Below are the code and all the weights of a small trained network. Each question names an input and a target symbol and asks about switching units off, where a switched-off unit gives its printed mean instead of its output.

import numpy as np


def w(rows, s, z=0):
    codes = np.array(rows[::2]) - 128.0
    scale = np.full(codes.shape[1], s)
    scale[-1] = z or s
    return codes * scale


def f(y):
    return y / 2 * (1 + np.tanh(0.7978845608 * (y + 0.044715 * y**3)))


def softmax(a):
    e = np.exp(a - a.max(-1, keepdims=True))
    return e / e.sum(-1, keepdims=True)


def log_softmax(a):
    a = a - a.max(-1, keepdims=True)
    return a - np.log(np.exp(a).sum(-1, keepdims=True))


def net(x, mask):
    ids = ['ΛΣΦαβγδεμξω'.index(c) for c in x.split()]
    T = len(ids)
    res = E[ids] + P[:T]
    u = 0
    for l in range(3):
        r = res
        for j in range(3):
            rows = slice(2 * j, 2 * j + 2)
            q, k, v = (r @ M[l][rows].T for M in (Q, K, V))
            z = softmax(np.where(np.tri(T) > 0, q @ k.T / 2**0.5, -1e9)) @ v
            o = O[l][rows]
            res = res + np.where(mask[u + j], z, o[:, -1]) @ o[:, :-1]
        u += 3
        y = f(res @ A[l][:, :-1].T + A[l][:, -1])
        res = res + np.where(mask[u : u + 4], y, B[l][:, -1]) @ B[l][:, :-1]
        u += 4
    return log_softmax(res[-1] @ U[:, :-1].T + U[:, -1])


Q, K, V, O, A, B = {}, {}, {}, {}, {}, {}
E = w([
[189,141,135],'Λ',
[179,56,129],'Σ',
[150,177,82],'Φ',
[198,124,179],'α',
[200,129,125],'β',
[120,185,166],'γ',
[140,5,34],'δ',
[143,135,211],'ε',
[4,132,2],'μ',
[107,105,129],'ξ',
[107,98,224],'ω',
],0.016)
P = w([
[189,160,24],'0',
[1,174,81],'1',
[114,132,202],'2',
[153,115,91],'3',
[152,136,147],'4',
[157,136,138],'5',
[143,150,85],'6',
[164,168,123],'7',
[182,119,32],'8',
[145,158,164],'9',
[174,154,130],'10',
[166,181,110],'11',
[186,115,147],'12',
],0.0083)
Q[0] = w([
[51,136,50],'L0H1',
[102,199,172],'L0H1',
[209,168,69],'L0H2',
[123,190,93],'L0H2',
[196,88,180],'L0H3',
[109,1,66],'L0H3',
],0.0093)
K[0] = w([
[92,103,94],'L0H1',
[187,180,203],'L0H1',
[182,126,136],'L0H2',
[161,1,116],'L0H2',
[169,173,57],'L0H3',
[123,90,122],'L0H3',
],0.01)
V[0] = w([
[111,71,54],'L0H1',
[3,144,70],'L0H1',
[84,18,210],'L0H2',
[42,222,226],'L0H2',
[165,148,154],'L0H3',
[152,137,213],'L0H3',
],0.0066)
O[0] = w([
[139,107,255,155],'L0H1',
[49,233,198,111],'L0H1',
[26,91,128,1],'L0H2',
[115,198,121,16],'L0H2',
[206,111,94,143],'L0H3',
[76,71,46,73],'L0H3',
],0.0066,0.0023)
A[0] = w([
[170,233,101,123],'L0N1',
[78,217,239,128],'L0N2',
[223,191,77,216],'L0N3',
[164,195,2,254],'L0N4',
],0.0081,0.0043)
B[0] = w([
[49,150,169,177],'L0N1',
[209,79,135,157],'L0N2',
[81,117,251,254],'L0N3',
[117,124,254,241],'L0N4',
],0.0066,0.0079)
Q[1] = w([
[106,60,64],'L1H1',
[27,122,104],'L1H1',
[65,137,120],'L1H2',
[122,250,82],'L1H2',
[173,99,75],'L1H3',
[127,102,206],'L1H3',
],0.012)
K[1] = w([
[79,115,166],'L1H1',
[87,109,48],'L1H1',
[166,96,131],'L1H2',
[129,91,94],'L1H2',
[30,99,75],'L1H3',
[246,167,176],'L1H3',
],0.013)
V[1] = w([
[68,94,51],'L1H1',
[44,173,118],'L1H1',
[247,254,220],'L1H2',
[34,146,221],'L1H2',
[41,92,53],'L1H3',
[109,62,99],'L1H3',
],0.0067)
O[1] = w([
[194,211,180,41],'L1H1',
[143,144,94,102],'L1H1',
[99,86,72,245],'L1H2',
[90,205,2,227],'L1H2',
[147,249,171,4],'L1H3',
[244,151,149,86],'L1H3',
],0.0059,0.013)
A[1] = w([
[101,73,194,182],'L1N1',
[105,208,249,54],'L1N2',
[139,106,80,255],'L1N3',
[193,181,91,37],'L1N4',
],0.011,0.0037)
B[1] = w([
[177,119,111,254],'L1N1',
[154,73,136,136],'L1N2',
[126,153,235,239],'L1N3',
[121,91,3,120],'L1N4',
],0.012,0.0082)
Q[2] = w([
[2,194,67],'L2H1',
[114,198,36],'L2H1',
[53,141,68],'L2H2',
[84,195,159],'L2H2',
[127,110,172],'L2H3',
[233,142,160],'L2H3',
],0.0076)
K[2] = w([
[63,195,156],'L2H1',
[74,208,118],'L2H1',
[113,66,151],'L2H2',
[98,103,79],'L2H2',
[92,254,133],'L2H3',
[43,116,64],'L2H3',
],0.0075)
V[2] = w([
[252,142,130],'L2H1',
[179,111,76],'L2H1',
[87,127,140],'L2H2',
[140,111,82],'L2H2',
[150,128,175],'L2H3',
[129,65,120],'L2H3',
],0.016)
O[2] = w([
[92,196,100,53],'L2H1',
[38,145,117,111],'L2H1',
[254,94,27,180],'L2H2',
[30,64,59,120],'L2H2',
[74,200,209,138],'L2H3',
[38,183,88,254],'L2H3',
],0.0082,0.011)
A[2] = w([
[146,81,125,93],'L2N1',
[146,24,157,253],'L2N2',
[68,149,62,169],'L2N3',
[145,2,102,92],'L2N4',
],0.0084,0.006)
B[2] = w([
[27,148,67,165],'L2N1',
[172,209,179,253],'L2N2',
[255,38,137,173],'L2N3',
[93,157,65,241],'L2N4',
],0.0078,0.018)
U = w([
[118,10,132,62],'Λ',
[64,152,118,63],'Σ',
[136,109,105,253],'Φ',
[90,73,129,62],'α',
[80,67,132,139],'β',
[117,122,50,101],'γ',
[67,165,115,41],'δ',
[137,101,141,139],'ε',
[219,104,104,86],'μ',
[165,102,180,183],'ξ',
[141,122,139,245],'ω',
],0.012,0.0058)

Each question gives the input, a string of symbols that net reads in full, and the target symbol t.
The units are the heads (2 rows each of Q, K, V and O) and the neurons (one row each of A and B). Each row of codes is followed by its name. A weight is (code - 128) times the scale printed after its matrix; where a second scale follows, it is the last column's (O, A, B and U).
mask holds one flag per unit, layer by layer, with each layer's heads first. A switched-off unit (its flag False) gives its mean, the last column of its rows in O or B, instead of its output. The means were averaged over made-up inputs and are rounded, as every weight is.
A unit's drop is (log p(t) with every unit on - log p(t) with that unit switched off) / (log p(t) with every unit on - log p(t) with every unit switched off).
The circuit of an input: a set's keep is (log p(t) with only the set's units on - log p(t) with every unit switched off) / (log p(t) with every unit on - log p(t) with every unit switched off). Starting from the 12 units with the biggest drops (on a tie, the unit counted first), units are removed one at a time, each time the one whose removal leaves the highest keep (on an exact tie, the one counted first), for as long as the keep stays at least 0.8.
circuit, biggest first: the units of the circuit, biggest drop first
most important unit: the unit with the biggest drop
k most important neurons: the k neurons with the biggest drops, biggest first
top k neurons in layer l: the k neurons of layer l with the biggest drops, biggest first
heads that matter: for each layer, one digit per head in row order, 1 if its drop is at least 0.15 and else 0, layers parted by /
input Φ Φ Φ Φ Φ β β Φ Φ Φ Φ δ α, target γ: 3 most important neurons : [L2N4 L0N3 L2N1]
input ω Φ δ Σ Σ, target ξ: most important unit : L2N4
input ω ω Φ Λ, target ξ: heads that matter : 010 / 111 / 011
input Σ Φ β, target δ: heads that matter : 110 / 011 / 111
input γ Λ δ, target γ: circuit, biggest first : [L2N4 L0N4]
input Σ Φ ε, target δ: heads that matter : 110 / 011 / 111
input δ Σ Σ Φ δ Φ ω, target δ: top 3 neurons in layer 0 : [L0N3 L0N4 L0N1]
input Σ μ Φ, target δ: circuit, biggest first : [L1H2 L2H1 L1N1]
input β μ Φ ω β γ δ Λ, target Λ: 2 most important neurons : [L0N2 L1N1]
input γ μ μ Φ β, target μ: 2 most important neurons : [L2N2 L0N1]
input γ Φ ω, target μ: 3 most important neurons : [L0N1 L2N2 L0N3]
input Φ ω ε μ ξ, target γ: 4 most important neurons : [L2N4 L2N1 L2N3 L0N4]
input ω Φ γ, target ξ: top 2 neurons in layer 1 : [L1N1 L1N4]
input β μ Φ μ μ Λ Φ ω, target Λ: 4 most important neurons : [L0N2 L1N1 L2N3 L2N2]
input Φ ε μ, target γ: heads that matter : 011 / 011 / 111
input Φ α α Φ δ α, target γ: 3 most important neurons : [L2N4 L0N3 L0N4]
input Σ γ ξ, target Σ: circuit, biggest first : [L1H2 L2H1 L1N1]
input Φ Φ Φ, target γ: 2 most important neurons : [L2N4 L2N1]
input δ Σ ω Φ, target Σ: circuit, biggest first : [L2H1 L1H2 L2H3 L1N1]
input β Φ Σ α ξ γ Φ γ Φ ω, target Λ: 3 most important neurons : [L1N1 L2N3 L2N2]
input γ ω Σ μ Σ γ μ β Λ μ Φ, target μ: circuit, biggest first : [L2H1 L0H1]
input Φ β ω Φ Φ, target γ: 2 most important neurons : [L2N4 L0N4]
input ω δ Φ, target ξ: circuit, biggest first : [L2N4 L1H2]
input ω μ δ Φ ε μ ε Σ, target ξ: most important unit : L1H2
input Σ ξ α Φ, target δ: circuit, biggest first : [L2H1 L1H2 L0H1 L1N1]
input β β β Φ Λ Φ Σ ω Φ, target Λ: heads that matter : 110 / 000 / 100
